Below is a small trained network, with its code and all its weights. Each question gives an input and a class and asks what happens when units are switched off, that is, made to give their printed mean instead of their output.

import numpy as np


def w(rows, s, z=0):
    codes = np.array(rows[::2]) - 128.0
    scale = np.full(codes.shape[1], s)
    scale[-1] = z or s
    return codes * scale


def norm(h):
    return h / np.sqrt((h * h).mean(-1, keepdims=True) + 1e-5)


def f(y):
    return y / 2 * (1 + np.tanh(0.7978845608 * (y + 0.044715 * y**3)))


def log_softmax(a):
    a = a - a.max(-1, keepdims=True)
    return a - np.log(np.exp(a).sum(-1, keepdims=True))


def net(x, mask):
    res = np.array(x, float).reshape(1, 6) / 4 @ E
    u = 0
    for l in range(2):
        y = f(norm(res) @ A[l][:, :-1].T + A[l][:, -1])
        res = res + np.where(mask[u : u + 15], y, B[l][:, -1]) @ B[l][:, :-1]
        u += 15
    return log_softmax(norm(res)[-1] @ U[:, :-1].T + U[:, -1])


A, B = {}, {}
E = w([
[128,149,137,117,162],'x0',
[60,6,106,128,159],'x1',
[128,136,132,123,139],'x2',
[3,169,157,137,99],'x3',
[145,108,217,180,122],'x4',
[127,137,132,120,146],'x5',
],0.0049)
A[0] = w([
[108,45,162,122,84,207],'L0N1',
[104,157,77,58,98,26],'L0N2',
[204,142,152,69,100,61],'L0N3',
[129,132,171,143,191,119],'L0N4',
[123,157,30,53,119,43],'L0N5',
[129,137,135,145,106,23],'L0N6',
[184,86,207,69,114,58],'L0N7',
[119,172,4,101,114,76],'L0N8',
[175,133,125,84,217,250],'L0N9',
[208,112,175,167,156,135],'L0N10',
[182,220,168,139,61,33],'L0N11',
[191,230,121,166,73,39],'L0N12',
[143,120,246,205,130,101],'L0N13',
[69,194,151,114,42,66],'L0N14',
[148,112,255,156,116,73],'L0N15',
],0.0069,0.0011)
B[0] = w([
[136,148,144,124,182,188],'L0N1',
[155,178,91,190,132,172],'L0N2',
[140,106,183,90,100,176],'L0N3',
[101,109,97,97,101,146],'L0N4',
[101,188,118,242,86,224],'L0N5',
[153,181,135,115,126,113],'L0N6',
[122,144,97,128,85,156],'L0N7',
[152,185,108,223,145,232],'L0N8',
[116,86,123,138,60,215],'L0N9',
[133,161,55,137,109,209],'L0N10',
[158,92,146,145,197,252],'L0N11',
[167,83,254,140,207,252],'L0N12',
[89,210,27,173,118,232],'L0N13',
[95,104,204,56,119,215],'L0N14',
[108,164,45,218,117,211],'L0N15',
],0.0057,0.003)
A[1] = w([
[131,109,104,1,158,136],'L1N1',
[50,82,88,189,146,134],'L1N2',
[129,133,164,135,139,173],'L1N3',
[76,69,68,186,165,142],'L1N4',
[184,131,193,57,100,136],'L1N5',
[50,180,167,61,111,126],'L1N6',
[82,42,65,60,140,141],'L1N7',
[57,132,153,231,127,121],'L1N8',
[162,69,119,72,41,194],'L1N9',
[245,82,119,109,90,252],'L1N10',
[104,45,90,99,145,124],'L1N11',
[162,210,175,119,86,99],'L1N12',
[10,195,237,120,115,156],'L1N13',
[219,130,56,116,117,196],'L1N14',
[77,128,123,208,5,56],'L1N15',
],0.0062,0.0017)
B[1] = w([
[124,162,108,122,89,117],'L1N1',
[195,123,155,117,147,235],'L1N2',
[99,72,125,113,125,150],'L1N3',
[174,145,193,137,201,241],'L1N4',
[103,104,137,94,168,141],'L1N5',
[141,116,104,99,88,157],'L1N6',
[176,148,193,144,121,191],'L1N7',
[151,172,115,114,110,236],'L1N8',
[101,134,109,54,139,137],'L1N9',
[2,105,144,45,102,219],'L1N10',
[157,166,198,130,154,168],'L1N11',
[169,54,153,149,221,170],'L1N12',
[136,69,57,83,91,254],'L1N13',
[61,151,72,131,66,212],'L1N14',
[144,146,122,158,109,182],'L1N15',
],0.0066,0.0034)
U = w([
[179,33,254,91,198,255],'0',
[145,145,56,215,71,63],'1',
[88,33,92,12,17,102],'2',
],0.0071,0.00047)

Each question gives the input, the list of numbers given to net, and the class t.
The units are the neurons (one row each of A and B). Each row of codes is followed by its name. A weight is (code - 128) times the scale printed after its matrix; where a second scale follows, it is the last column's (A, B and U).
mask holds one flag per neuron, layer by layer. A switched-off neuron (its flag False) gives its mean, the last column of its row in B, instead of its output. The means were averaged over made-up inputs and are rounded, as every weight is.
A unit's drop is (log p(t) with every unit on - log p(t) with that unit switched off) / (log p(t) with every unit on - log p(t) with every unit switched off).
The circuit of an input: a set's keep is (log p(t) with only the set's units on - log p(t) with every unit switched off) / (log p(t) with every unit on - log p(t) with every unit switched off). Starting from the 12 units with the biggest drops (on a tie, the unit counted first), units are removed one at a time, each time the one whose removal leaves the highest keep (on an exact tie, the one counted first), for as long as the keep stays at least 0.8.
circuit, biggest first: the units of the circuit, biggest drop first
most important unit: the unit with the biggest drop
k most important neurons: the k neurons with the biggest drops, biggest first
top k neurons in layer l: the k neurons of layer l with the biggest drops, biggest first
drop when u is switched off: that unit's drop, to one decimal
input [1,2,-8,-3,-2,8], class 2: top 4 neurons in layer 0	L0N15; L0N13; L0N9; L0N2
input [-4,-2,6,-2,3,5], class 1: top 2 neurons in layer 0	L0N13; L0N15
input [-4,7,5,-5,-7,7], class 0: most important unit	L1N4
input [-8,-3,8,-4,-2,7], class 2: circuit, biggest first	L1N10; L0N9
input [0,-7,-7,8,-7,-4], class 2: circuit, biggest first	L0N14; L1N13
input [-2,-3,3,5,-2,-8], class 2: 2 most important neurons	L1N13; L0N14
input [-5,-4,1,4,-4,-3], class 0: top 3 neurons in layer 0	L0N12; L0N14; L0N13
input [8,1,-6,-7,7,-6], class 1: circuit, biggest first	L0N13; L0N10
input [-2,4,6,-5,-1,-6], class 2: 3 most important neurons	L1N10; L0N12; L1N14
input [-2,-5,-1,-7,-3,-8], class 2: 3 most important neurons	L1N10; L1N14; L1N4
input [-5,-3,-8,0,3,-5], class 0: top 3 neurons in layer 0	L0N12; L0N11; L0N5
input [6,-6,7,5,0,-1], class 0: circuit, biggest first	L0N12; L1N12
input [0,6,-2,6,-5,-8], class 0: top 2 neurons in layer 0	L0N13; L0N15
input [-4,1,3,5,8,-1], class 1: most important unit	L0N15
input [8,5,-4,3,7,-2], class 1: 4 most important neurons	L0N13; L0N15; L0N12; L0N11
input [8,-1,0,4,6,8], class 1: 2 most important neurons	L0N15; L0N13
input [-8,2,1,2,-1,1], class 0: top 3 neurons in layer 0	L0N3; L0N5; L0N7
input [-7,-6,-6,-1,-5,-7], class 0: drop when L0N12 is switched off	0.7
input [4,4,-7,0,-6,-7], class 1: drop when L0N5 is switched off	0.2
input [7,-1,-6,-2,0,-7], class 2: top neuron in layer 0	L0N10
input [1,-3,-6,6,1,0], class 2: drop when L1N13 is switched off	0.4
input [-6,-7,-8,4,1,-8], class 0: top 2 neurons in layer 0	L0N12; L0N11
